[ 11.6  34.3  14.6  35.8  26.1  33.7 -11.9  14.4] : Z_408
[-40.0 -22.1  28.6 -68.2 -68.3 -68.3 -22.1 -62.3] : Z_854
[ 50.5  56.7  -0.1  18.1  11.2  36.0 -38.0 -47.1] : Z_335
[ 85.7  57.5 -16.6 -50.0  10.9 -59.8  -4.8  24.3] : Z_184
all Z_854: [-68.3] : 5 6
all Z_408: [34.3] : 2

[-91.8 -68.3 -63.9 -32.2 -10.8 -10.8]  Z_99
[-40.2 -56.2 -55.4 -55.4 -56.2 -55.4]  Z_408
[-29.3 -42.7 -66.4 -43.4 -44.4 -32.1]  Z_160
[30.1 30.1 20.5 20.5 20.5 20.5]  Z_207
[ 20.6  46.8  28.7  27.3  27.3 -10.7]  Z_933
[ 14.5 -39.8 -56.3  25.9 -16.7  25.9]  Z_982
all Z_408: [-56.2] : 2 5
all Z_207: [20.5] : 3 4 5 6
all Z_933: [27.3] : 4 5
all Z_99: [-32.2] : 4
all Z_982: [25.9] : 4 6
all Z_408: [-55.4] : 3 4 6
all Z_99: [-10.8] : 5 6

[51.7 51.7 51.7 65.0 65.0 65.0 65.0 51.7]  Z_99
[ 27.6  69.5 -12.0 -16.1  -7.5   2.4  -8.9 -22.1]  Z_184
[ 93.7  51.6 -37.5 -37.5 -21.9 -32.8 -46.1 -37.5]  Z_933
[-16.8 -10.7  27.5  21.8  40.6  12.2   3.5  10.2]  Z_122
[  1.3  64.9  -0.8 -37.4  -0.8   0.2   0.3  -1.0]  Z_408
[0.0 0.0 0.0 0.0 0.0 0.0 0.0 0.0]  Z_160
[-45.8 -41.1 -32.6 -41.1 -37.1  14.3  49.3  72.5]  Z_854
[ 28.0 -32.6  31.2 -38.8   3.2  50.9 -12.3  28.2]  Z_982
[ -5.2  21.4  65.1 -13.4  -4.2  21.5   8.3   7.1]  Z_207
[ 11.4  54.0 -29.9 -34.0  -1.4  42.3  31.5 -23.3]  Z_166
[ 66.3 -36.6 -31.6 -31.6  10.2   6.7 -28.4  77.0]  Z_335
all Z_99: [65.0] : 4 5 6 7
all Z_854: [-45.8] : 1
all Z_335: [-31.6] : 3 4
all Z_933: [-37.5] : 3 4 8
all Z_854: [-41.1] : 2 4
all Z_99: [51.7] : 1 2 3 8

[14.9  8.4 -6.4  9.9  6.7]  Z_645
[ 67.1 -40.2   8.5   8.5   4.1]  Z_933
[ 84.6 -26.2  -4.0  13.7 -42.5]  Z_99
[  9.1  -6.9   9.1   9.1 -25.7]  Z_207
[ 6.6 -4.9 12.8  7.6  9.3]  Z_335
[8.6 4.0 4.0 4.0 4.0]  Z_982
[-5.1  0.2 -2.0  2.3  8.5]  Z_184
all Z_982: [4.0] : 2 3 4 5
all Z_933: [8.5] : 3 4
all Z_207: [9.1] : 1 3 4
all Z_335: [-4.9] : 2

[ 41.6  41.6  12.2  12.2 -12.8  41.6  18.2  41.6  19.8 -10.9  41.6   7.9
  41.6  12.2  26.0  12.2] -> Z_207
[-48.2 -19.7 -19.7  12.2 -12.8 -17.2  18.2  23.8  19.8 -10.9 -43.6   7.9
  41.6  -2.7 -17.2 -19.7] -> Z_982
[ 41.7 -14.2 -14.2  12.2 -12.8 -17.2 -14.2 -14.2  19.8 -10.9  23.7 -17.3
  41.6 -17.2 -32.5  -3.9] -> Z_645
[ -2.6 -43.6  -2.6  12.2  -2.6 -17.2  -2.6  23.8  19.8 -10.9  23.8  -2.6
  41.6  -2.6 -43.6  54.8] -> Z_99
all Z_645: [-14.2] : 2 3 7 8
all Z_982: [-17.2] : 6 15
all Z_207: [41.6] : 1 2 6 8 11 13
all Z_99: [-2.6] : 1 3 5 7 12 14
all Z_207: [12.2] : 3 4 14 16
all Z_99: [-43.6] : 2 15
all Z_99: [23.8] : 8 11

[-26.4  27.1  -3.7  -3.7 -10.9 -31.4  -4.4   2.8 -31.4  12.3   3.9  -8.0
 -20.8  20.6  -3.7  -0.9 -31.4] : Z_408
[ 10.3  27.2 -31.5  -0.8  27.2 -28.9  -8.2   1.8  -1.3   6.8  -5.7   0.2
 -12.1  24.4   9.8   8.8   2.8] : Z_982
[-46.5  37.4  -3.3   5.0 -30.7 -35.6 -21.9  -0.7   7.7  -2.3 -29.2  16.1
   1.8  39.0  17.3  36.3 -19.3] : Z_335
[-26.4 -10.9  10.2  -3.7  10.2 -31.4  -4.4   2.8   4.0   3.0 -22.5  10.2
  -6.9  41.7  18.4  29.7 -10.9] : Z_854
[-23.0  25.5  -6.4  -5.2  -7.8 -31.6  -0.8   3.1  -7.1  14.4   8.4 -10.8
 -24.4  18.0   6.8  -7.2  17.2] : Z_207
[-28.3  24.8  -4.2  -0.8  71.5 -28.9 -10.2   1.8  -1.3   6.8  -5.7   0.2
 -12.1  24.4   9.8   8.8   2.8] : Z_184
[ -9.5   0.1  -9.5  -9.5  71.6  71.6  40.0   0.1 -12.9  -9.4  51.9 -27.1
   0.5  71.6 -33.5 -64.7  31.2] : Z_166
all Z_166: [71.6] : 5 6 14
all Z_166: [-9.5] : 1 3 4
all Z_854: [10.2] : 3 5 12
all Z_982: [27.2] : 2 5
all Z_408: [-31.4] : 6 9 17

[  6.1   5.8  -4.4 -14.2 -38.1  65.4 -26.4 -27.3  42.9 -22.6 -57.7 -45.6
 -49.3  -4.7  28.4  49.9  56.5 -14.1 -27.3   7.9 -34.3  -0.9 -27.3  38.6
 -12.2  20.1 -14.9   6.7 -12.0   7.9   7.9  51.5   2.2 -31.7 -10.1 -63.5
 -33.7 -36.8 -27.3   7.9  -7.2  20.2 -40.4  80.2 -15.3  16.9 -56.5  20.3
  29.7  42.8 -35.7  -0.9  18.8   7.9 -10.4  36.0   6.5]  Z_854
[  4.8  -0.1  -7.8 -29.0 -47.7  65.5  -8.0  -4.7  45.0 -27.3 -46.9 -51.0
 -46.6   2.7  54.0  49.3  69.0 -19.4   1.1  -1.0 -57.3  13.3  21.5  44.9
 -12.3  64.3  -8.9  15.8  -5.2  69.0 -27.4  47.3  69.0 -31.4  -2.8 -73.3
 -29.8 -34.2 -28.5  -4.0 -22.6  42.4 -48.7  92.3 -24.2  33.2 -82.5  -6.0
  43.1  58.1 -33.8  11.0  12.6 -20.6 -29.1  32.6  15.7]  Z_160
[  0.8  -6.2   4.6  -6.8  -4.5  29.4 -14.0 -11.0  12.1   1.1 -34.4 -23.0
  -3.8 -23.3 -12.3   2.6  11.4 -23.7 -10.8   8.9  -4.4   6.6  12.4  18.4
 -12.2  -9.4 -20.0   1.6 -20.8 -20.8   6.0  21.0  -4.3 -15.4   5.0 -19.6
 -20.0 -18.4 -16.8   4.5   3.1  14.9 -27.6  41.8  -6.0  -1.4 -17.6  18.3
  21.8  18.1   1.9  -2.5  -1.1 -10.8 -11.5  23.1  -6.6]  Z_933
[  0.5  -2.6   0.8  -4.1  -0.2  13.5  -6.6  -4.9   5.7  -6.5 -18.0 -13.9
   1.3 -11.9  -8.8   1.7   6.4 -18.9  -3.8   7.3 -35.8   2.3   7.9   8.3
  -9.3  -4.5 -10.9   1.1 -11.5 -13.7   4.8   7.8  -4.2  -4.5   3.8  -7.5
 -10.8  -9.0  -4.3   4.3   1.1  10.6 -13.4  20.7  -2.3  -3.0 -12.4  10.2
   9.0   6.8   7.3  -0.8  -4.0  -4.5  -7.4   8.5  -2.5]  Z_335
[  6.9  -6.1   3.3  -5.0 -20.7  53.8 -31.6 -10.5  29.9 -27.5 -56.0 -37.3
 -27.7 -19.5   2.8  23.8  29.2 -13.3 -11.6   4.3 -14.4   3.3   8.2  33.3
  -9.8  -5.7 -21.4   5.1 -18.9 -21.3  -3.2  45.2   0.3 -29.0  -7.3 -43.1
 -31.6 -31.3 -32.2   0.9   5.0  10.5 -40.0  66.2 -12.0   7.6 -30.8  23.2
  32.2  32.7 -20.5  -5.6   9.4   3.3  -6.3  32.8  -3.8]  Z_166
[  1.6  -6.7   3.9  -6.3  -4.6  28.3 -13.5 -10.3  11.5 -14.5 -34.0 -23.0
  -4.2 -22.9 -11.7   2.9  10.8 -23.2  -9.7   8.8  -4.4   7.5  13.0  18.1
 -11.6  -8.6 -19.4   1.3 -19.8 -20.1   6.2  20.3  -3.5 -15.4   4.7 -19.3
 -20.0 -17.2 -15.8   4.0   2.6  15.7 -27.1  39.3  -5.4  -1.9 -17.1  18.2
  21.0  17.0   2.8  -1.9  -2.0  -9.6 -11.0  21.9  -6.0]  Z_645
[  6.1 -35.7   3.5 -14.2 -38.1  65.4 -26.4  -7.5  42.9 -22.6   1.1 -45.6
 -49.3  -4.7  28.4 -35.7  56.5 -14.1  -4.5   7.9 -34.3  -0.9  12.5  38.6
 -12.2  20.1 -14.9 -40.4 -12.0  -8.8 -18.1  51.5   2.2 -31.7 -10.1 -63.5
 -33.7 -36.8 -27.3  -8.2  -7.2  20.2 -40.4  80.2 -15.3  16.9 -56.5  20.3
  29.7 -40.4 -35.7  -5.2  18.8 -25.2 -10.4  36.0   6.5]  Z_99
[  7.1   1.2  -4.5 -10.0 -32.5  63.3 -31.2 -10.2  40.6 -25.7 -59.2 -41.4
 -42.8  -9.4   1.2  42.2  47.0 -12.0  -5.7   5.9 -26.7  11.9   9.5  37.3
 -12.0   8.0 -17.0   5.3 -13.7 -16.1 -12.2 -58.1   2.2 -31.3  -9.8 -58.0
 -34.8 -36.6 -29.1 -12.0  -1.3  13.8 -40.6  75.2 -58.0  11.9 -46.2  24.4
  30.0   1.2 -32.1  -4.2  16.0 -21.4  -7.6  -9.8   2.6]  Z_207
all Z_160: [69.0] : 17 30 33
all Z_207: [1.2] : 2 15 50
all Z_166: [3.3] : 3 22 54
all Z_99: [-35.7] : 2 16 51
all Z_207: [-58.0] : 36 45
all Z_207: [-59.2] : 11
all Z_854: [-27.3] : 8 19 23 39

[ -1.9  -8.7   8.1   3.0 -10.3  -2.7  36.0 -21.5   8.2  29.7  23.9  21.3
 -39.6 -52.0  -9.3 -11.4 -32.7 -36.1  46.9 -28.4]  Z_99
[ 27.7  -3.5   1.3  12.9 -26.4   4.9  24.8  -3.6   0.4  50.3  -3.5  20.9
 -44.1 -59.3  -8.7 -40.7 -42.2  -3.5  27.7 -31.8]  Z_645
[  4.8  17.2 -24.7 -13.1  51.9 -26.8 -10.9  22.5   1.6 -20.9 -61.2 -52.8
  81.6  50.3  -3.6  33.8  54.6  64.8 -36.8  13.1]  Z_207
[ 18.4  -2.7   2.0  30.4 -25.6   3.4  13.3 -53.2   3.1  63.1  30.2  38.6
 -43.3 -59.6  -7.9 -49.3 -42.2 -75.9  21.4 -16.5]  Z_166
[-10.3   3.2  17.6  21.9   3.2  30.9  -6.3  21.9   0.3 -40.3   6.1 -16.6
 -18.0  36.0   9.7   0.0   3.2  17.6 -24.8 -11.8]  Z_408
[-21.4 -21.2  44.0   5.0 -21.3  15.3  18.9 -12.9  17.6 -23.0  17.2  -0.4
 -22.9 -18.3  -2.5  16.4  -7.3 -29.2  25.3 -27.4]  Z_335
[ -6.4   3.2 -20.7 -31.7  48.8  -9.3 -43.5  40.4 -33.4 -34.3 -34.1 -24.6
  48.1  30.2  11.5  23.4  25.7  60.0 -27.5  39.3]  Z_160
[ -3.8  -9.7  10.1   3.1  -8.3  -3.3  36.0  21.8   9.6  26.5  24.6  21.7
  17.7 -50.9  -9.2  -7.9 -31.1 -34.6  48.3 -27.2]  Z_982
[ -3.8  -9.7  10.1   3.1  -8.3  -3.3  36.0 -20.3   9.6  26.5  24.6  21.7
  81.5  50.5  -3.8  33.7  54.7  64.6 -36.5  13.1]  Z_122
all Z_408: [17.6] : 3 18
all Z_645: [-3.5] : 2 11 18
all Z_408: [21.9] : 4 8

